Below are the code and all the weights of a small trained network. Each question names an input and a class and asks about switching units off, where a switched-off unit gives its printed mean instead of its output.

import numpy as np


def w(rows, s, z=0):
    codes = np.array(rows[::2]) - 128.0
    scale = np.full(codes.shape[1], s)
    scale[-1] = z or s
    return codes * scale


def f(y):
    return y / 2 * (1 + np.tanh(0.7978845608 * (y + 0.044715 * y**3)))


def log_softmax(a):
    a = a - a.max(-1, keepdims=True)
    return a - np.log(np.exp(a).sum(-1, keepdims=True))


def net(x, mask):
    res = np.array(x, float).reshape(1, 6) / 4 @ E
    y = f(res @ A[0][:, :-1].T + A[0][:, -1])
    res = res + np.where(mask, y, B[0][:, -1]) @ B[0][:, :-1]
    return log_softmax(res[-1] @ U[:, :-1].T + U[:, -1])


A, B = {}, {}
E = w([
[40,150,168,95,47,170,206,200,254],'x0',
[60,64,209,189,230,160,173,59,38],'x1',
[63,143,79,231,117,177,9,184,197],'x2',
[135,140,155,128,80,137,120,133,86],'x3',
[115,123,116,150,152,91,130,104,171],'x4',
[124,102,105,110,142,139,121,99,164],'x5',
],0.0062)
A[0] = w([
[149,146,169,58,104,109,236,107,163,177],'n1',
[80,158,90,116,118,141,111,210,163,233],'n2',
[106,143,98,126,94,153,90,185,178,142],'n3',
[134,77,145,115,181,103,168,92,51,253],'n4',
[177,74,145,149,175,114,173,101,83,176],'n5',
[144,164,89,136,177,128,83,129,138,112],'n6',
[196,158,107,33,108,56,102,160,122,208],'n7',
[208,132,67,137,120,90,51,114,112,221],'n8',
[2,91,176,161,151,189,137,141,100,207],'n9',
],0.008,0.0014)
B[0] = w([
[88,193,114,205,252,182,77,29,70,221],'n1',
[231,150,160,217,76,118,117,171,167,209],'n2',
[181,99,148,180,52,130,181,144,251,203],'n3',
[106,49,83,85,101,3,177,208,154,238],'n4',
[178,25,23,71,58,14,142,212,156,207],'n5',
[174,172,115,124,151,154,133,117,127,153],'n6',
[142,151,55,169,243,185,141,78,88,219],'n7',
[77,155,111,173,203,177,74,33,59,213],'n8',
[98,181,125,179,228,92,105,91,21,253],'n9',
],0.0059,0.0063)
U = w([
[90,136,115,117,181,115,109,88,59,184],'0',
[123,209,153,190,145,190,115,89,133,187],'1',
[160,42,129,108,1,44,158,201,170,10],'2',
],0.0069,0.0014)

Each question gives the input, the list of numbers given to net, and the class t.
The units are the neurons (one row each of A and B). Each row of codes is followed by its name. A weight is (code - 128) times the scale printed after its matrix; where a second scale follows, it is the last column's (A, B and U).
mask holds one flag per neuron, in row order. A switched-off neuron (its flag False) gives its mean, the last column of its row in B, instead of its output. The means were averaged over made-up inputs and are rounded, as every weight is.
A unit's drop is (log p(t) with every unit on - log p(t) with that unit switched off) / (log p(t) with every unit on - log p(t) with every unit switched off).
The circuit of an input: a set's keep is (log p(t) with only the set's units on - log p(t) with every unit switched off) / (log p(t) with every unit on - log p(t) with every unit switched off). Starting from all 9 units, units are removed one at a time, each time the one whose removal leaves the highest keep (on an exact tie, the one counted first), for as long as the keep stays at least 0.8.
units of the circuit, in order: the units of the circuit, biggest drop first
most important unit: the unit with the biggest drop
top k neurons: the k neurons with the biggest drops, biggest first
drop when u is switched off: that unit's drop, to one decimal
input [8,-5,-7,0,-3,4], class 1: most important unit : n1
input [-5,8,-2,-6,-2,1], class 2: units of the circuit, in order : n5, n4
input [-4,6,-6,-5,4,7], class 2: top 2 neurons : n5, n4
input [6,-1,8,-7,0,3], class 2: top 4 neurons : n3, n1, n8, n7
input [3,-4,-4,5,0,7], class 1: units of the circuit, in order : n4, n5
input [0,2,-4,0,-4,0], class 2: units of the circuit, in order : n8, n4
input [0,3,0,8,1,7], class 2: units of the circuit, in order : n1, n8
input [7,-7,-2,5,-3,8], class 1: top 2 neurons : n1, n7
input [5,-3,8,-2,0,-4], class 2: top 2 neurons : n3, n1
input [1,0,6,4,5,8], class 2: top 4 neurons : n1, n7, n3, n8
input [8,0,-8,-4,-6,1], class 1: drop when n1 is switched off : 0.6
input [5,-6,-4,1,-4,-7], class 1: drop when n1 is switched off : 0.2
input [-4,3,-3,2,-5,7], class 2: drop when n5 is switched off : 0.1
input [-1,4,-5,7,2,-3], class 2: drop when n8 is switched off : 0.1
input [-8,2,-8,8,-2,-6], class 2: units of the circuit, in order : n5
